Below is a small trained network, with its code and all its weights. Each question gives an input and a class and asks what happens when units are switched off, that is, made to give their printed mean instead of their output.

import numpy as np


def w(rows, s, z=0):
    codes = np.array(rows[::2]) - 128.0
    scale = np.full(codes.shape[1], s)
    scale[-1] = z or s
    return codes * scale


def norm(h):
    return h / np.sqrt((h * h).mean(-1, keepdims=True) + 1e-5)


def f(y):
    return np.maximum(y, 0)


def log_softmax(a):
    a = a - a.max(-1, keepdims=True)
    return a - np.log(np.exp(a).sum(-1, keepdims=True))


def net(x, mask):
    res = np.array(x, float).reshape(1, 8) / 4 @ E
    u = 0
    for l in range(2):
        y = f(norm(res) @ A[l][:, :-1].T + A[l][:, -1])
        res = res + np.where(mask[u : u + 8], y, B[l][:, -1]) @ B[l][:, :-1]
        u += 8
    return log_softmax(norm(res)[-1] @ U[:, :-1].T + U[:, -1])


A, B = {}, {}
E = w([
[117,103,113,131,116,122,129,113],'x0',
[133,169,138,106,144,131,142,137],'x1',
[128,145,133,118,136,130,134,133],'x2',
[163,168,87,219,51,186,175,189],'x3',
[132,153,137,115,140,133,133,140],'x4',
[134,103,239,142,2,81,209,186],'x5',
[113,70,106,162,254,67,189,165],'x6',
[158,134,154,154,138,138,111,146],'x7',
],0.0065)
A[0] = w([
[146,199,177,113,6,179,30,29,151],'L0N1',
[75,92,157,110,76,134,230,254,185],'L0N2',
[162,216,24,127,134,144,94,58,5],'L0N3',
[190,185,85,224,62,175,198,62,141],'L0N4',
[196,148,14,161,60,176,202,191,64],'L0N5',
[162,106,205,42,141,30,49,48,64],'L0N6',
[137,138,157,138,63,115,166,178,92],'L0N7',
[114,143,80,179,130,68,125,116,134],'L0N8',
],0.0061,0.0024)
B[0] = w([
[173,48,44,53,130,217,255,172,255],'L0N1',
[157,136,129,143,172,76,103,138,245],'L0N2',
[195,119,134,175,98,123,67,153,194],'L0N3',
[79,98,147,119,187,129,75,83,209],'L0N4',
[33,141,193,205,149,151,131,104,211],'L0N5',
[68,187,234,231,103,185,105,87,224],'L0N6',
[135,161,110,61,56,98,41,55,192],'L0N7',
[174,145,219,69,137,129,147,148,156],'L0N8',
],0.0078,0.0062)
A[1] = w([
[162,110,134,172,154,84,99,162,6],'L1N1',
[71,175,86,233,106,145,144,147,74],'L1N2',
[145,66,173,122,147,109,161,104,20],'L1N3',
[157,133,25,139,172,118,91,80,191],'L1N4',
[135,86,119,180,219,67,212,165,248],'L1N5',
[67,150,173,199,113,190,199,112,205],'L1N6',
[166,106,161,119,56,53,161,113,195],'L1N7',
[175,134,2,200,164,141,44,120,83],'L1N8',
],0.009,0.0016)
B[1] = w([
[123,98,84,52,113,116,187,114,179],'L1N1',
[106,118,172,112,154,130,90,77,187],'L1N2',
[137,146,125,143,103,146,70,115,168],'L1N3',
[147,157,137,173,81,89,135,167,217],'L1N4',
[144,111,93,96,60,251,147,129,254],'L1N5',
[73,133,133,131,206,145,100,108,253],'L1N6',
[178,166,92,159,173,30,109,161,207],'L1N7',
[128,132,161,107,115,19,148,138,240],'L1N8',
],0.011,0.0062)
U = w([
[65,129,187,149,180,130,89,94,74],'0',
[175,96,58,73,101,180,188,163,255],'1',
[183,158,119,138,136,6,115,176,39],'2',
],0.017,0.00082)

Each question gives the input, the list of numbers given to net, and the class t.
The units are the neurons (one row each of A and B). Each row of codes is followed by its name. A weight is (code - 128) times the scale printed after its matrix; where a second scale follows, it is the last column's (A, B and U).
mask holds one flag per neuron, layer by layer. A switched-off neuron (its flag False) gives its mean, the last column of its row in B, instead of its output. The means were averaged over made-up inputs and are rounded, as every weight is.
A unit's drop is (log p(t) with every unit on - log p(t) with that unit switched off) / (log p(t) with every unit on - log p(t) with every unit switched off).
The circuit of an input: a set's keep is (log p(t) with only the set's units on - log p(t) with every unit switched off) / (log p(t) with every unit on - log p(t) with every unit switched off). Starting from the 12 units with the biggest drops (on a tie, the unit counted first), units are removed one at a time, each time the one whose removal leaves the highest keep (on an exact tie, the one counted first), for as long as the keep stays at least 0.8.
circuit, biggest first: the units of the circuit, biggest drop first
top k neurons: the k neurons with the biggest drops, biggest first
k most important neurons of layer l: the k neurons of layer l with the biggest drops, biggest first
drop when u is switched off: that unit's drop, to one decimal
input [4,1,7,-1,7,6,-4,-7], class 2: circuit, biggest first : L1N7
input [5,0,8,-2,-1,7,-4,-7], class 2: top 2 neurons : L1N7, L1N5
input [-4,-1,-3,5,-1,8,-5,-8], class 2: top 3 neurons : L1N7, L0N6, L0N7
input [-5,0,4,8,-5,8,-2,-5], class 0: top 3 neurons : L0N5, L1N6, L0N4
input [4,3,8,7,-7,-4,6,-4], class 0: 2 most important neurons of layer 0 : L0N5, L0N1
input [-7,-3,8,7,-4,-2,6,5], class 0: top 2 neurons : L0N5, L0N1
input [-3,3,7,7,2,-6,-4,-5], class 0: 2 most important neurons of layer 0 : L0N5, L0N2
input [5,0,1,-5,6,-7,7,-7], class 1: top 3 neurons : L1N5, L0N7, L1N7
input [-7,-8,7,-5,8,2,-7,5], class 1: top 2 neurons : L0N1, L0N5
input [6,-7,-2,8,4,-7,-7,-5], class 0: 4 most important neurons of layer 0 : L0N5, L0N4, L0N2, L0N7
input [7,4,1,6,4,3,-6,-1], class 0: top 3 neurons : L0N5, L0N4, L1N6
input [-3,0,-8,3,8,-6,4,-6], class 2: top 2 neurons : L1N8, L0N1
input [-6,1,3,5,8,-8,2,5], class 2: top 2 neurons : L0N6, L1N8
input [-6,-4,5,-3,0,3,-7,4], class 1: circuit, biggest first : L0N1
input [-6,1,5,-4,2,3,6,-1], class 1: top 2 neurons : L1N5, L0N5
input [-3,-1,1,7,-4,-6,-6,3], class 0: top 2 neurons : L0N5, L1N5
input [0,6,0,5,5,-3,8,-1], class 1: top 2 neurons : L1N5, L0N6
input [-5,6,2,-4,-5,-6,7,7], class 1: top 3 neurons : L1N5, L0N7, L1N7
input [3,2,-7,4,6,4,1,1], class 0: top 2 neurons : L0N5, L0N4
input [4,2,-4,-1,7,4,8,7], class 1: circuit, biggest first : L1N5
input [7,-3,5,7,4,5,5,5], class 0: top 2 neurons : L0N5, L0N1
input [-5,0,-6,-1,0,7,-4,-5], class 2: 2 most important neurons of layer 1 : L1N7, L1N5
input [-7,8,-5,-5,-4,-1,7,-5], class 1: drop when L0N5 is switched off : 0.3
input [-8,3,1,-3,-2,-3,5,5], class 1: drop when L0N4 is switched off : 0.0
input [6,-2,-1,-1,-4,1,5,-6], class 1: drop when L1N5 is switched off : 0.6
input [2,-2,0,-4,4,-3,6,8], class 1: drop when L1N5 is switched off : 0.7
